Each row has a name. Each question is about the rows just above it.

(39): [-8.65, -8.66, -2.08, -0.15, -3.27]
(74): [0.14, 1.24, 1.96, 0.07, 1.84]
(105): [-0.66, -0.15,  3.21, -1.84,  0.05]
(152): [ 1.46, -1.68, -1.06,  0.16,  6.92]
Which entry of (39) is missing from [-0.15, -2.08, -8.66, -3.27]?  [-8.65]
Shuffled (105) with one entry gone: [ 3.21, -0.66, -1.84,  0.05], missing  [-0.15]

(39): [ 0.71,  0.72, -6.17,  3.65]
(73): [-0.05,  3.01,  7.83,  4.50]
(183): [3.41, 9.71, 3.98, 0.59]
(211): [ 1.11,  4.62, -0.04, -0.48]
What comes right after [-6.17] in the named rows?  [3.65]
What comes right after [3.41] in the named rows?  [9.71]
Right after [4.62] comes  [-0.04]
What comes right after [7.83] in the named rows?  [4.50]
(39) without one entry, shuffled: [-6.17,  0.72,  3.65]. Gone:  [0.71]
Which entry of (211) is missing from [ 1.11, -0.48,  4.62]?  [-0.04]
What comes right after [-0.04] in the named rows?  [-0.48]

(73): [ 0.04, -1.56,  0.93, -7.21, -0.32,  0.01,  3.55,  0.84,  6.39,  2.70,
  1.69,  0.38,  1.57,  1.11, -8.54, -5.26, -1.58,  0.83, -0.86,  3.95]
(211): [-1.39,  0.73, -0.23,  0.09, -1.89,  0.02,  1.08,  4.07,  5.35, -0.78,
 -1.12,  0.08, -1.87, -0.46,  1.86,  0.01,  1.17,  0.11, -4.52,  0.69]
(13): [-3.90, -0.77, -2.42,  4.47, -0.55,  0.03,  0.22,  2.44,  1.47, -5.13,
  1.70,  0.29, -3.39, -0.55,  5.33,  2.70,  1.64,  0.09, -1.20, -1.65]
(74): [-3.13, -3.00, -1.95,  1.01,  1.64,  0.02,  1.66, -1.04,  0.71, -3.44,
  2.25,  0.84, -0.79,  0.11, -3.15,  0.06, -2.52,  0.69,  3.91,  0.28]
(112): [ 0.08, -1.36,  0.31, -0.44,  1.54,  0.00,  1.23, -1.11,  1.47,  0.69,
  2.49,  0.88,  1.21, -0.69, -6.87, -0.54, -5.71,  0.55,  3.49,  1.64]
(152): [ 1.82,  0.34,  0.93, -3.16, -0.02, -3.17, -0.36, -1.69, -2.05,  2.28,
 -0.39, -0.58,  1.59,  1.12, -0.54, -1.96,  2.12, -0.20, -0.01,  0.26]
Right after [1.69] comes  [0.38]
Which entry of (152) is missing from [-2.05, -1.96, -0.58,  0.34, -0.02,  2.28, -0.20,  0.93,  1.12, -1.69,
 -0.39, -0.01, -3.17,  0.26,  1.59, -0.36,  1.82,  2.12, -0.54]?  [-3.16]

(60): [-1.69, -1.77, -2.22,  1.70,  1.69,  1.50]
(183): [-1.78, -1.77,  1.80,  3.53,  1.69,  1.79]
(74): [-1.69, -1.77, -2.22,  1.46, -1.65, -2.23]
Which entry of (74) is missing from [ 1.46, -1.77, -2.23, -1.69, -1.65]?  [-2.22]
What comes right after [1.70] in the named rows?  [1.69]
The entry that follows [1.80]:  [3.53]
(60) without one entry, shuffled: [-1.77,  1.70, -2.22, -1.69,  1.50]. Gone:  [1.69]

(39): [-1.12,  1.29,  0.80,  0.75, -3.37,  0.64, -2.63,  9.20,  1.02, -0.07,
 -0.30,  1.39, -2.97, -5.70]
(112): [ 3.13,  1.24, -0.79,  0.11,  0.80,  1.94,  0.81,  3.47,  0.69, -0.09,
  1.09,  1.87,  1.65,  1.12]
(152): [ 2.29, -0.63, -1.45,  1.04, -1.38,  3.77, -0.15,  7.83, -0.73, -0.09,
 -1.25,  3.45, -1.10, -1.39]
(74): [ 4.67, -1.44,  0.14,  0.75, -1.51,  1.94, -0.16, -1.39, -2.45, -0.07,
  2.95,  5.61,  6.37, -0.08]
(185): [-8.70,  1.02,  4.39,  0.98, -0.73, -0.09, -1.53,  1.46,  1.63, -0.10,
 -0.26, -3.31, -7.80, -2.08]
Shuffled (185) with one entry gone: [ 1.63,  1.02,  4.39,  1.46, -3.31, -0.09, -0.26, -1.53,  0.98, -0.73,
 -8.70, -7.80, -2.08], missing  [-0.10]
Which entry of (152) is missing from [ 7.83, -0.63, -1.10, -0.09,  3.77, -1.38, -0.15, -0.73,  2.29, -1.25,
 -1.45,  1.04,  3.45]?  [-1.39]
What comes right after [-0.10] in the named rows?  [-0.26]
(112) without one entry, shuffled: [ 3.47,  0.81,  1.87,  1.24,  0.11, -0.09,  1.94,  1.09,  0.69,  3.13,
 -0.79,  1.65,  1.12]. Gone:  [0.80]
Which entry of (74) is missing from [ 5.61, -0.08, -1.51,  2.95,  0.14, -0.16,  1.94, -1.39,  4.67,  0.75,
 -2.45,  6.37, -0.07]?  [-1.44]

(211): [ 0.11, -1.23,  2.08, -0.46, -0.57, -0.47, -0.62,  0.35,  0.36, -1.24]
(152): [-1.79, -0.01, -1.63,  1.78,  5.02,  4.69, -0.44,  4.00, -2.44, -1.69]
(185): [ 0.11, -1.23,  2.08, -0.46, -0.57, -2.34, -0.62,  8.32, -5.38, -4.44]
(105): [-0.57, -1.30,  1.39,  0.22,  0.74, -0.84, -0.17,  0.98, -0.75, -1.54]
(211) without one entry, shuffled: [ 0.35, -0.47, -0.62, -0.57, -1.23,  0.11,  2.08, -1.24,  0.36]. Gone:  [-0.46]
(211) without one entry, shuffled: [-0.46,  2.08, -0.62, -1.24,  0.11, -0.57, -1.23,  0.35, -0.47]. Gone:  [0.36]
Which entry of (211) is missing from [-0.47,  0.35, -0.46,  0.11, -1.24, -0.62,  2.08,  0.36, -0.57]?  [-1.23]

